Here is a tiny trained network, its code and every weight. The questions are about switching its units off for an input and a class, where a switched-off unit gives its printed mean instead of its output.

import numpy as np


def w(rows, s, z=0):
    codes = np.array(rows[::2]) - 128.0
    scale = np.full(codes.shape[1], s)
    scale[-1] = z or s
    return codes * scale


def f(y):
    return y / 2 * (1 + np.tanh(0.7978845608 * (y + 0.044715 * y**3)))


def log_softmax(a):
    a = a - a.max(-1, keepdims=True)
    return a - np.log(np.exp(a).sum(-1, keepdims=True))


def net(x, mask):
    res = np.array(x, float).reshape(1, 8) / 4 @ E
    y = f(res @ A[0][:, :-1].T + A[0][:, -1])
    res = res + np.where(mask, y, B[0][:, -1]) @ B[0][:, :-1]
    return log_softmax(res[-1] @ U[:, :-1].T + U[:, -1])


A, B = {}, {}
E = w([
[77,178,194,1,97,95,86,176,120,47],'x0',
[114,140,144,133,125,134,139,114,113,140],'x1',
[22,36,90,129,134,134,122,51,87,69],'x2',
[128,125,127,125,120,124,138,133,124,132],'x3',
[43,185,93,101,153,232,189,188,242,126],'x4',
[127,112,121,126,109,112,121,149,135,136],'x5',
[127,193,63,142,99,244,21,189,13,116],'x6',
[89,167,91,175,200,23,189,215,70,91],'x7',
],0.0054)
A[0] = w([
[231,117,126,115,100,70,112,84,53,110,91],'n0',
[136,161,228,26,115,116,85,177,106,37,104],'n1',
[123,165,91,181,62,192,88,173,70,108,114],'n2',
[68,117,72,95,113,160,168,180,234,147,145],'n3',
[119,75,189,124,167,65,178,113,204,159,54],'n4',
[3,20,91,136,108,142,151,74,73,62,139],'n5',
[175,83,51,199,151,167,168,120,114,197,51],'n6',
[180,105,79,247,143,167,140,102,149,171,107],'n7',
[152,96,172,166,82,63,80,92,66,137,94],'n8',
[107,194,54,194,228,59,186,160,93,71,167],'n9',
[162,67,172,86,123,217,94,87,161,154,253],'n10',
[65,184,53,111,112,172,159,145,190,140,95],'n11',
[131,164,45,124,127,173,66,153,62,131,66],'n12',
[174,126,134,99,80,194,91,15,188,147,58],'n13',
[161,108,84,192,175,145,145,119,124,237,56],'n14',
[185,110,171,110,132,60,73,83,58,152,64],'n15',
[224,237,192,152,79,112,154,164,141,173,157],'n16',
],0.0063,0.005)
B[0] = w([
[103,217,51,156,135,159,186,129,175,125,187],'n0',
[53,78,74,31,166,145,114,59,150,206,210],'n1',
[174,81,200,115,136,140,204,8,129,38,187],'n2',
[147,206,96,151,149,93,152,99,106,101,202],'n3',
[186,79,218,106,76,159,211,62,135,18,194],'n4',
[158,72,126,203,158,223,66,237,204,137,223],'n5',
[75,101,86,44,126,124,143,54,147,172,174],'n6',
[64,90,107,25,122,113,98,81,129,179,203],'n7',
[97,199,27,169,149,149,176,141,171,71,185],'n8',
[118,139,179,100,26,91,103,210,30,156,242],'n9',
[137,150,129,194,73,73,92,164,29,162,254],'n10',
[147,214,63,193,106,126,146,75,181,107,168],'n11',
[193,60,207,92,82,147,207,49,168,27,170],'n12',
[127,153,122,97,36,141,140,207,70,124,181],'n13',
[62,95,120,63,132,147,138,142,169,126,170],'n14',
[106,199,63,143,124,165,207,123,165,98,177],'n15',
[151,75,142,155,205,254,72,210,150,130,221],'n16',
],0.0077,0.0056)
U = w([
[205,73,220,101,112,136,219,61,151,33,65],'0',
[112,252,29,174,152,136,180,119,173,106,49],'1',
[27,81,93,2,168,129,112,95,147,196,66],'2',
[149,126,143,157,154,117,111,141,109,141,255],'3',
[129,146,156,131,28,99,109,195,61,153,50],'4',
[164,65,146,187,217,199,80,211,194,131,71],'5',
[141,134,146,152,148,106,109,116,121,139,222],'6',
[147,134,150,151,159,101,103,107,117,137,228],'7',
],0.0099,0.009)

Each question gives the input, the list of numbers given to net, and the class t.
The units are the neurons (one row each of A and B). Each row of codes is followed by its name. A weight is (code - 128) times the scale printed after its matrix; where a second scale follows, it is the last column's (A, B and U).
mask holds one flag per neuron, in row order. A switched-off neuron (its flag False) gives its mean, the last column of its row in B, instead of its output. The means were averaged over made-up inputs and are rounded, as every weight is.
A unit's drop is (log p(t) with every unit on - log p(t) with that unit switched off) / (log p(t) with every unit on - log p(t) with every unit switched off).
The circuit of an input: a set's keep is (log p(t) with only the set's units on - log p(t) with every unit switched off) / (log p(t) with every unit on - log p(t) with every unit switched off). Starting from the 12 units with the biggest drops (on a tie, the unit counted first), units are removed one at a time, each time the one whose removal leaves the highest keep (on an exact tie, the one counted first), for as long as the keep stays at least 0.8.
units of the circuit, in order: the units of the circuit, biggest drop first
most important unit: the unit with the biggest drop
k most important neurons: the k neurons with the biggest drops, biggest first
drop when u is switched off: that unit's drop, to one decimal
input [-8,-2,-6,6,1,6,1,1], class 2: 2 most important neurons => [n7 n6]
input [-7,0,-2,-4,-1,-7,5,-5], class 2: 3 most important neurons => [n7 n6 n14]
input [-1,-4,-2,3,7,0,-4,-5], class 1: units of the circuit, in order => [n3]
input [2,5,-4,7,8,-4,8,7], class 0: units of the circuit, in order => [n2 n12]
input [-2,6,7,-7,-8,-7,2,8], class 1: 2 most important neurons => [n8 n0]
input [4,5,5,-6,-1,-1,6,2], class 0: 3 most important neurons => [n12 n2 n16]
input [-7,6,-5,6,-6,2,5,7], class 2: 3 most important neurons => [n7 n6 n14]
input [2,-2,-5,1,6,-2,-1,-8], class 4: 2 most important neurons => [n10 n13]
input [0,-4,-3,7,8,-8,-4,-7], class 1: 2 most important neurons => [n11 n3]
input [-5,3,8,3,-8,-6,4,-4], class 1: units of the circuit, in order => [n8 n0]
input [8,-8,-7,2,6,-2,7,-4], class 2: 3 most important neurons => [n1 n4 n5]
input [5,-3,-7,-2,3,1,-2,-5], class 5: 3 most important neurons => [n16 n9 n7]
input [6,1,7,-1,-7,0,5,-3], class 1: units of the circuit, in order => [n8 n15]
input [4,2,5,-1,3,3,2,-2], class 5: units of the circuit, in order => [n5]
input [-2,3,-3,-5,-4,-6,-7,8], class 4: 2 most important neurons => [n9 n2]
input [1,1,-1,-1,6,-5,-4,-6], class 1: 2 most important neurons => [n9 n3]
input [2,1,1,5,0,5,6,3], class 0: units of the circuit, in order => [n2 n12]
input [-6,1,5,1,0,7,3,-7], class 4: 4 most important neurons => [n10 n13 n1 n16]
input [6,1,4,6,-8,7,6,-7], class 1: units of the circuit, in order => [n8 n0]
input [3,6,1,5,7,7,1,-3], class 1: most important unit => n11
input [-8,-7,-1,-5,6,1,-4,7], class 2: 4 most important neurons => [n7 n6 n14 n10]
input [8,5,-5,8,7,4,-4,8], class 2: 4 most important neurons => [n1 n10 n9 n8]
input [-5,2,1,4,2,2,5,-6], class 4: 4 most important neurons => [n10 n13 n1 n4]
input [6,-2,-2,-6,-5,-2,-3,5], class 2: drop when n1 is switched off => 0.9
input [3,2,1,0,-7,4,-6,3], class 1: drop when n0 is switched off => 0.3
input [-7,3,5,-4,4,0,-5,6], class 2: drop when n14 is switched off => 0.3
input [0,-2,6,-2,6,6,-4,7], class 4: most important unit => n9
input [-2,-3,1,7,-3,5,8,8], class 0: drop when n12 is switched off => 0.6
